[  3.8  12.8  -3.8  19.1 -15.9 -11.1] : J_168
[  3.8  12.8 -90.1 -15.7 -46.8 -40.6] : J_827
[-24.7  22.5  -3.9  19.1 -16.0 -10.8] : J_960
[ 28.3  22.5  -3.9  19.1 -15.9  24.5] : J_933
rest: [ 22.5  -3.9  19.1 -16.0] | [-10.8]
find: [-46.8 -40.6] | J_827
rest: [ -3.9  19.1 -15.9] | [24.5]
find: [  3.8  12.8 -90.1 -15.7 -46.8 -40.6] | J_827

[-57.3  -5.6   8.3  -8.1  31.6] : J_177
[-62.9 -29.3  -0.9 -27.4  -4.5] : J_966
[  4.4 -29.3  -0.9 -27.3  81.2] : J_638
[-57.3  -5.6   8.3  -8.1  31.5] : J_445
[  4.4  31.9 -20.4  57.4 -48.3] : J_373
rest: [ 31.9 -20.4] | [ 57.4 -48.3]
rest: [  4.4 -29.3  -0.9 -27.3] | [81.2]
rest: [-29.3  -0.9 -27.4] | [-4.5]
find: [-57.3  -5.6   8.3  -8.1  31.5] | J_445

